The symbols move the units like this.
* | ω ρ β ψ χ κ
gav | tor fel diz ren zel pav
mam | beb ren zel diz lus teb
mit | zel tor zuf beb teg mam
pav | ren ter tor mil beb luf
teb | diz mil beb tor zuf gav
mil | pav dom gav luf mam fel
lod | kep dit dul zev fel did
vek | tuf zun pak fad tol teg
ter | mur lod luf dom gav dul
fad | vek zuf vus teg vop nav
vus | pak nav fav tuf mav vek
did | zev fus kep kur ter pap
tol | rel vus ral vop dok fav
mes | liv vop dok ral gat mav
vug | zuf diz lus zel vek mit
zol | lel ral gat dok bil fis
bil | zil pab fus tur kur vun
dul | dom did mur med pav kep
liv | fis tol zol mes ruz ral
pap | kur zil zev dit dul sim
vop | tol tuf mav fav fis vol
lus | nav mit fad zun pak zuf
med | dul kur ter kep mil lod
beb | mit gav vug mam nav diz
sim | dit tur kur fus kep vil
tur | bil lel vil vun pap ruz
gat | ruz fis tur pab fus lel
kur | did vil lod pap dom dit
teg | fad vug tuf nav fav lus
fav | vop vek rel vol liv pak
dit | pap bil did sim med fus
fis | dok rel lel liv vun mes
zuf | zun mam nav vug tuf zel
dok | zol mav pab fis tur liv
vun | tur zol zil ruz dit gat
pak | vol teg vop vus ral tuf
ren | gav mur teb pav mit mil
mur | fel kep mil ter tor dom
diz | mam pav mit teb zun tor
pab | gat liv vun lel vil zol
ral | mes fav fis mav pab rel
dom | ter zev fel dul ren med
ruz | vun dok bil gat sim pab
kep | med pap dom lod luf zev
zel | vug teb zun mit fad beb
zev | lod sim med did mur kur
luf | mil dul ren fel diz mur
tuf | vus lus vol vek rel fad
lel | pab mes ruz zol zil dok
vil | fus ruz dit zil zev bil
nav | teg zel vek lus vol zun
fus | sim vun pap vil lod zil
tor | teb luf mam gav vug ren
zil | vil gat sim bil did tur
fel | luf med pav mur teb ter
rel | mav pak mes tol zol vop
mav | ral vol liv rel lel tol
zun | lus beb teg zuf vus vug
vol | fav fad tol pak mes vus

The rows follow the links: the fewer symbols apart two units are, the more alike their rows tend to be.

Each row is also shifted at random along 5 hidden directions that mean nothing.

Each row, then its unit:
-40 -44 1 -49 -90 52 -3 -14 -25 72 -114 -40 40 42 -42 -71 -36 -50 55 -86 -74 -39 8 26 -20 -26 65 2 50 56 9 20 -10 -65 102 15 -18 59 -41 -7 91 -10 -28 -19 | vol
-266 74 -18 35 91 -37 9 16 43 -21 -30 43 51 22 26 90 24 6 -67 12 94 -14 31 -34 -79 86 31 5 -109 -42 9 -26 40 -23 29 -45 53 -35 36 -45 -61 41 29 28 | kur
44 29 -19 16 87 -91 14 -36 48 -168 128 15 -31 -7 54 51 16 136 -48 33 40 131 -31 56 31 -87 -160 -50 -61 -67 -29 -41 -34 124 -36 18 -43 -53 -7 -52 -215 -13 22 13 | mur
60 -30 -40 22 33 -47 4 -110 -32 -79 121 -38 -73 -30 120 -67 -42 75 41 131 -90 -20 53 -48 15 34 30 -75 -32 -31 50 8 -22 -92 -39 52 -74 -14 18 -19 -104 -87 49 -3 | beb
11 -28 30 -26 -109 72 -11 -13 -21 112 -93 -22 10 29 -67 -41 -2 -70 41 -66 -18 -57 -23 6 12 -61 39 50 159 61 -16 27 -14 -47 42 -9 30 52 -43 40 181 23 -27 -15 | mav
381 9 37 -22 78 -47 -10 124 40 -47 42 41 26 -29 -41 55 29 32 -54 -40 57 102 -41 71 33 -24 -110 -9 -74 -41 -28 -40 16 168 -43 -11 -17 -43 33 -14 -71 14 -20 5 | ter
368 -56 62 37 -129 79 10 -80 -80 68 64 -47 -117 -44 32 -102 -10 -74 108 110 -65 -106 16 -127 63 34 92 64 122 63 8 78 -33 -106 -111 26 30 39 -12 113 105 -13 -7 -17 | fav
93 -50 -37 -69 22 -11 -22 150 -16 -19 7 -11 27 -45 -58 -34 -29 4 1 -69 -93 88 -16 108 45 3 -52 -71 -99 -1 19 -30 20 136 -7 44 -106 -8 28 -10 -38 -61 -44 -24 | mit
-287 14 -4 82 -99 28 24 -215 -19 -19 104 -25 -127 4 78 -17 18 32 46 135 13 -58 -19 -101 44 -91 -9 53 205 21 -30 58 -76 -103 -77 8 58 21 -61 60 32 20 38 0 | fis
279 -11 1 -15 97 -27 -28 148 -10 24 35 30 16 -70 -10 15 2 -24 -36 33 -6 1 30 3 4 117 26 -40 -112 -40 42 -29 63 47 -72 -1 -31 -42 89 13 4 -33 2 5 | mil
179 -69 0 -9 -54 65 -24 37 -87 130 -13 -38 -32 -60 5 -104 -40 -105 74 66 -117 -126 58 -79 15 132 167 -7 29 43 73 43 33 -130 -59 25 -22 30 49 74 158 -59 -5 -16 | fad
-10 -38 -54 -78 60 -42 -68 129 20 43 29 19 34 -43 -82 5 -6 50 -53 -57 -53 80 -48 161 78 -121 -123 -90 109 -41 10 -62 15 133 -23 29 -103 -19 32 -13 118 -56 -6 -21 | teb
-122 -32 -64 -69 74 -42 -78 -28 6 143 -78 -7 76 28 9 -44 -43 25 -17 -2 -76 -114 60 61 -48 -19 93 -108 165 -44 85 -45 42 -185 105 6 -69 12 37 -71 246 -79 66 1 | mam
-179 61 18 2 37 -31 -22 -112 72 75 -120 34 86 112 -4 73 29 28 -61 -47 124 -67 -1 10 -91 -93 21 24 172 -32 -21 -33 6 -135 144 -72 87 12 -37 -74 150 66 57 34 | fus
59 18 55 83 -91 50 64 -146 -35 -54 29 -31 -80 15 82 -25 9 -42 70 87 26 -61 26 -158 -29 73 83 92 -46 49 -19 72 -40 -102 -29 -11 89 24 -41 48 -105 45 0 7 | dok
97 -48 -22 -61 -6 -19 -4 1 -7 -29 -51 -44 37 29 6 -73 -54 25 39 -65 -100 26 23 67 -19 -8 18 -64 -67 9 27 -15 -6 -16 105 39 -87 20 -15 -59 -59 -56 -16 -14 | zuf
-112 -5 24 -27 -95 51 6 -64 11 65 -137 -25 49 90 -49 -23 -6 -42 32 -105 5 -41 -15 16 -42 -71 39 45 100 53 -24 20 -23 -71 135 -18 39 55 -72 -18 98 43 -19 -3 | mes
-121 53 40 37 -22 5 24 -155 41 22 -97 4 34 100 40 33 15 -3 -3 -6 97 -83 22 -75 -101 -7 72 62 66 5 -17 17 -14 -166 115 -51 101 22 -50 -45 34 74 37 30 | vun

Where do the symbols, taken in turn from left to right, take each start?
Answers are names.
-162 18 -55 2 113 -74 -51 -14 28 20 70 32 4 -26 35 40 9 80 -70 76 18 -14 8 36 10 -43 -39 -76 107 -81 30 -48 20 -32 -40 -4 -36 -44 48 -32 83 -39 71 13
κ β ρ ρ χ: ter
68 3 53 0 -79 81 -4 113 -10 105 -62 26 11 -16 -118 29 40 -106 -5 -72 56 -9 -57 -3 36 -11 -8 94 69 54 -45 23 16 85 -46 -34 76 21 -9 81 141 70 -57 -12
β β ρ ω ω: ruz
-16 21 38 56 -69 65 20 83 -21 5 71 27 -71 -66 -58 46 59 -68 -5 26 64 34 -62 -47 84 3 -63 99 16 36 -55 37 -10 146 -162 -19 72 -10 4 116 6 63 -49 -11
β ψ ψ ρ: dok
260 -45 63 -23 -122 86 -2 18 -40 116 -79 -24 -7 9 -70 -60 -1 -97 64 -52 -29 -62 -20 -19 28 -16 59 72 112 75 -16 46 -11 -34 9 -7 36 53 -30 65 164 28 -46 -20
ω ρ ρ ω κ χ: fav
-137 -38 -37 21 -66 20 28 -90 -56 -69 64 -60 -77 -26 78 -90 -47 13 79 76 -118 -17 37 -58 15 49 53 -29 -68 32 31 45 -36 -63 -24 58 -55 24 -19 19 -115 -58 -4 -16
ω ω ψ ω: vus
-14 48 16 50 44 14 15 169 8 -42 85 61 -27 -87 -49 101 60 -45 -63 23 98 81 -49 -24 52 79 -81 58 -140 -11 -39 -1 32 207 -166 -28 53 -51 53 75 -96 53 -39 3
ψ ω β ρ ρ ω: tur
-279 62 -1 80 14 -2 14 -124 13 9 40 26 -36 13 66 59 36 10 -26 105 92 -81 21 -108 -35 20 42 45 80 -22 -6 18 -6 -113 -37 -40 97 -14 1 14 29 48 58 27
ω χ ψ ψ: kur
10 41 58 32 -31 32 20 -115 18 68 -118 2 39 85 26 18 14 -52 11 -6 90 -120 39 -99 -105 47 122 78 46 20 -6 29 6 -183 99 -61 115 28 -31 -23 78 73 25 25
ω β ρ ρ: fis
-24 -31 14 -22 -130 36 38 -32 -2 -100 17 -41 -43 23 -52 -35 1 31 48 -97 -39 138 -91 82 83 -172 -153 32 35 59 -81 26 -88 166 17 41 -32 35 -101 20 -118 16 -70 -32
ρ ρ ψ ψ ω χ: pak
17 63 21 21 86 -37 21 8 48 -32 -56 37 65 42 23 72 21 3 -52 -17 101 -9 31 -33 -96 86 38 18 -138 -34 -2 -22 37 -29 62 -49 56 -30 23 -60 -86 46 21 33
ρ ρ χ ψ β κ: dit
78 -39 -13 8 -25 3 20 -147 -54 -6 -30 -69 -21 32 126 -117 -70 -14 98 82 -120 -127 115 -113 -83 142 199 -41 -91 22 80 40 3 -250 85 36 -36 37 -1 -38 -53 -65 37 6
κ β ω ω: vek
5 28 -16 -22 111 -51 -30 104 41 7 -7 52 61 -12 -32 72 21 22 -82 -28 54 40 -8 61 -14 11 -48 -35 -41 -55 8 -54 44 74 -2 -24 -12 -43 52 -38 15 6 13 10
β β β χ κ ω β: zun
68 -40 24 18 -107 60 -1 -131 -55 94 -22 -49 -53 18 33 -89 -23 -51 85 60 -56 -131 31 -92 -2 1 118 36 159 51 20 57 -24 -184 11 8 29 52 -30 46 149 -7 17 -7
χ ψ ω κ: mes
-222 -37 -59 -49 -45 -3 28 37 -12 -133 11 -48 -1 0 -17 -53 -42 48 36 -90 -114 146 -31 106 41 -61 -96 -62 -145 33 -13 -2 -42 150 49 65 -110 17 -47 -33 -210 -53 -59 -29
ψ ω ρ ρ: diz
248 -19 -8 -16 94 -17 -34 104 -33 68 9 15 22 -64 23 -19 -24 -47 -6 67 -45 -82 80 -47 -30 183 129 -51 -108 -32 86 -17 77 -76 -45 2 -33 -27 105 7 58 -57 24 8
κ β ρ χ: diz
